Here is a tiny trained network, its code and every weight. The questions are about switching its units off for an input and a target symbol, where a switched-off unit gives its printed mean instead of its output.

import numpy as np


def w(rows, s, z=0):
    codes = np.array(rows[::2]) - 128.0
    scale = np.full(codes.shape[1], s)
    scale[-1] = z or s
    return codes * scale


def f(y):
    return y / 2 * (1 + np.tanh(0.7978845608 * (y + 0.044715 * y**3)))


def softmax(a):
    e = np.exp(a - a.max(-1, keepdims=True))
    return e / e.sum(-1, keepdims=True)


def log_softmax(a):
    a = a - a.max(-1, keepdims=True)
    return a - np.log(np.exp(a).sum(-1, keepdims=True))


def net(x, mask):
    ids = ['ΠΨαβδζλ'.index(c) for c in x.split()]
    T = len(ids)
    res = E[ids] + P[:T]
    u = 0
    for l in range(2):
        q, k, v = (res @ M[l].T for M in (Q, K, V))
        z = softmax(np.where(np.tri(T) > 0, q @ k.T / 2**0.5, -1e9)) @ v
        res = res + np.where(mask[u], z, O[l][:, -1]) @ O[l][:, :-1]
        u += 1
        y = f(res @ A[l][:, :-1].T + A[l][:, -1])
        res = res + np.where(mask[u : u + 16], y, B[l][:, -1]) @ B[l][:, :-1]
        u += 16
    return log_softmax(res[-1] @ U[:, :-1].T + U[:, -1])


Q, K, V, O, A, B = {}, {}, {}, {}, {}, {}
E = w([
[202,140,185,184,250,81,94],'Π',
[104,228,86,94,195,176,206],'Ψ',
[122,150,188,205,116,81,4],'α',
[85,108,96,140,76,174,188],'β',
[135,11,91,222,184,167,210],'δ',
[98,195,65,86,70,99,119],'ζ',
[129,103,57,81,205,49,191],'λ',
],0.012)
P = w([
[140,151,55,117,131,153,161],'0',
[111,106,97,149,180,116,37],'1',
[117,122,127,155,97,83,157],'2',
[185,168,125,105,112,179,134],'3',
[92,96,79,124,193,144,28],'4',
[128,139,146,179,89,69,181],'5',
[171,143,154,95,115,174,126],'6',
[83,77,55,118,211,160,8],'7',
[149,150,181,181,82,57,196],'8',
[171,127,172,97,110,164,112],'9',
],0.015)
Q[0] = w([
[42,114,79,171,231,141,51],'L0H0',
[172,130,196,231,2,89,122],'L0H0',
],0.008)
K[0] = w([
[121,180,157,220,103,93,214],'L0H0',
[156,100,184,85,158,254,106],'L0H0',
],0.008)
V[0] = w([
[152,137,121,81,40,18,84],'L0H0',
[186,153,138,254,49,144,62],'L0H0',
],0.0051)
O[0] = w([
[229,51,68,163,7,56,84,79],'L0H0',
[189,237,110,253,114,92,73,2],'L0H0',
],0.0066,0.0028)
A[0] = w([
[100,178,2,174,126,74,100,165],'L0N0',
[194,130,184,146,14,50,151,148],'L0N1',
[158,39,168,87,156,126,13,69],'L0N2',
[139,80,88,104,195,160,138,78],'L0N3',
[178,55,176,156,160,176,78,2],'L0N4',
[113,96,200,103,84,205,104,64],'L0N5',
[131,81,155,40,126,84,25,185],'L0N6',
[41,193,173,143,110,116,97,119],'L0N7',
[88,103,164,104,222,44,79,140],'L0N8',
[208,129,119,112,163,205,216,155],'L0N9',
[138,245,132,45,31,71,114,220],'L0N10',
[134,139,76,62,110,156,36,149],'L0N11',
[102,91,94,150,18,106,231,94],'L0N12',
[101,119,120,27,198,233,83,181],'L0N13',
[180,115,144,160,60,175,28,75],'L0N14',
[162,157,86,140,72,65,192,185],'L0N15',
],0.008,0.0045)
B[0] = w([
[128,101,178,102,158,150,81,204],'L0N0',
[2,151,75,162,112,107,147,155],'L0N1',
[162,146,104,112,115,185,192,175],'L0N2',
[134,67,96,147,122,126,120,206],'L0N3',
[99,199,144,97,122,173,130,141],'L0N4',
[138,188,158,150,138,114,88,121],'L0N5',
[147,72,94,166,126,140,173,193],'L0N6',
[101,116,128,166,149,180,174,136],'L0N7',
[87,116,87,146,69,94,111,221],'L0N8',
[170,120,78,136,84,130,186,214],'L0N9',
[90,166,164,120,160,155,135,185],'L0N10',
[66,122,101,99,186,112,136,180],'L0N11',
[121,62,190,106,90,121,116,179],'L0N12',
[117,179,53,162,100,120,109,255],'L0N13',
[171,98,125,119,161,163,172,137],'L0N14',
[49,90,174,78,166,128,151,188],'L0N15',
],0.0089,0.007)
Q[1] = w([
[176,174,255,130,63,105,139],'L1H0',
[118,176,53,145,110,169,181],'L1H0',
],0.0083)
K[1] = w([
[146,84,50,82,144,250,2],'L1H0',
[169,195,161,101,54,110,145],'L1H0',
],0.0082)
V[1] = w([
[110,107,164,195,44,255,106],'L1H0',
[177,94,120,242,132,43,131],'L1H0',
],0.0076)
O[1] = w([
[135,88,212,149,36,180,84,3],'L1H0',
[127,184,172,206,130,7,177,107],'L1H0',
],0.011,0.0052)
A[1] = w([
[138,83,152,89,120,152,130,142],'L1N0',
[110,88,130,74,64,78,150,18],'L1N1',
[178,124,138,115,110,151,3,98],'L1N2',
[220,112,106,210,134,149,142,29],'L1N3',
[83,127,109,100,102,150,201,225],'L1N4',
[185,74,143,166,104,89,138,150],'L1N5',
[102,97,79,115,102,181,148,91],'L1N6',
[73,82,129,130,182,90,130,152],'L1N7',
[105,92,109,141,83,175,90,103],'L1N8',
[78,111,151,98,139,98,84,27],'L1N9',
[146,92,112,117,93,119,205,160],'L1N10',
[174,137,112,156,230,109,95,234],'L1N11',
[182,142,97,75,119,181,121,3],'L1N12',
[61,105,141,199,53,118,52,40],'L1N13',
[119,218,135,112,146,158,89,93],'L1N14',
[144,67,104,126,151,136,125,162],'L1N15',
],0.012,0.0042)
B[1] = w([
[111,128,104,100,177,95,207,147],'L1N0',
[66,153,137,166,24,98,154,162],'L1N1',
[164,136,206,125,163,66,206,147],'L1N2',
[137,158,126,65,79,42,171,157],'L1N3',
[182,110,124,121,171,150,86,249],'L1N4',
[123,88,192,171,134,152,90,145],'L1N5',
[187,145,123,111,161,106,93,224],'L1N6',
[120,183,155,92,89,172,168,244],'L1N7',
[129,151,134,97,96,81,56,165],'L1N8',
[157,166,123,247,100,110,113,149],'L1N9',
[162,171,152,141,126,137,71,208],'L1N10',
[73,96,191,87,71,198,147,204],'L1N11',
[2,84,74,191,81,124,159,168],'L1N12',
[173,194,74,213,200,141,163,152],'L1N13',
[151,54,163,180,168,26,152,145],'L1N14',
[150,118,168,170,148,119,137,205],'L1N15',
],0.0089,0.017)
U = w([
[129,64,220,176,143,190,104,245],'Π',
[106,138,124,120,63,135,2,180],'Ψ',
[185,142,119,157,136,41,81,98],'α',
[167,148,133,61,152,215,158,154],'β',
[101,133,60,215,114,134,147,4],'δ',
[68,132,120,100,45,91,193,96],'ζ',
[98,61,128,122,152,46,125,126],'λ',
],0.0083,0.0032)

Each question gives the input, a string of symbols that net reads in full, and the target symbol t.
The units are the heads (2 rows each of Q, K, V and O) and the neurons (one row each of A and B). Each row of codes is followed by its name. A weight is (code - 128) times the scale printed after its matrix; where a second scale follows, it is the last column's (O, A, B and U).
mask holds one flag per unit, layer by layer, with each layer's heads first. A switched-off unit (its flag False) gives its mean, the last column of its rows in O or B, instead of its output. The means were averaged over made-up inputs and are rounded, as every weight is.
A unit's drop is (log p(t) with every unit on - log p(t) with that unit switched off) / (log p(t) with every unit on - log p(t) with every unit switched off).
most important unit: the unit with the biggest drop
top k neurons: the k neurons with the biggest drops, biggest first
k most important neurons of layer l: the k neurons of layer l with the biggest drops, biggest first
input λ δ Π δ β, target ζ: top neuron -> (L1N4)
input δ α Π Ψ λ, target ζ: 3 most important neurons of layer 1 -> (L1N11, L1N4, L1N7)
input ζ λ ζ δ λ, target λ: 3 most important neurons of layer 0 -> (L0N10, L0N0, L0N15)
input Π ζ λ α λ, target β: 2 most important neurons of layer 0 -> (L0N2, L0N15)
input Π δ Π, target Π: top 2 neurons -> (L0N13, L1N5)
input ζ Π β α, target Π: top 3 neurons -> (L0N13, L0N14, L0N8)
input δ Π λ λ δ λ ζ Π, target β: top 2 neurons -> (L1N11, L0N2)
input Ψ ζ λ δ α β, target δ: 4 most important neurons of layer 1 -> (L1N13, L1N11, L1N1, L1N9)
input λ δ ζ λ λ ζ α λ, target λ: top 3 neurons -> (L1N2, L1N12, L1N0)
input Π λ λ β Π δ δ Ψ ζ, target β: top 2 neurons -> (L0N13, L1N4)
input λ β λ α λ, target β: top 3 neurons -> (L1N7, L1N11, L0N2)
input λ ζ δ δ ζ Π λ α Π, target δ: 4 most important neurons of layer 0 -> (L0N1, L0N2, L0N6, L0N8)
input ζ λ δ δ, target α: 3 most important neurons of layer 1 -> (L1N3, L1N11, L1N7)
input Π δ λ ζ δ α, target δ: most important unit -> L1N13
input β δ δ λ λ δ λ λ, target δ: top 2 neurons -> (L1N13, L0N8)
input ζ δ λ λ Π α λ λ, target Π: top 2 neurons -> (L0N0, L1N11)
input δ α ζ, target δ: top 2 neurons -> (L1N13, L1N9)
input λ λ λ δ Π ζ λ Ψ ζ, target β: 2 most important neurons of layer 0 -> (L0N11, L0N7)
input ζ δ ζ λ λ Π Π ζ, target ζ: top 2 neurons -> (L1N4, L1N11)
input Ψ α λ β δ λ β λ Π, target ζ: most important unit -> L0N13
input ζ λ λ λ ζ λ δ, target α: 3 most important neurons of layer 1 -> (L1N7, L1N3, L1N10)
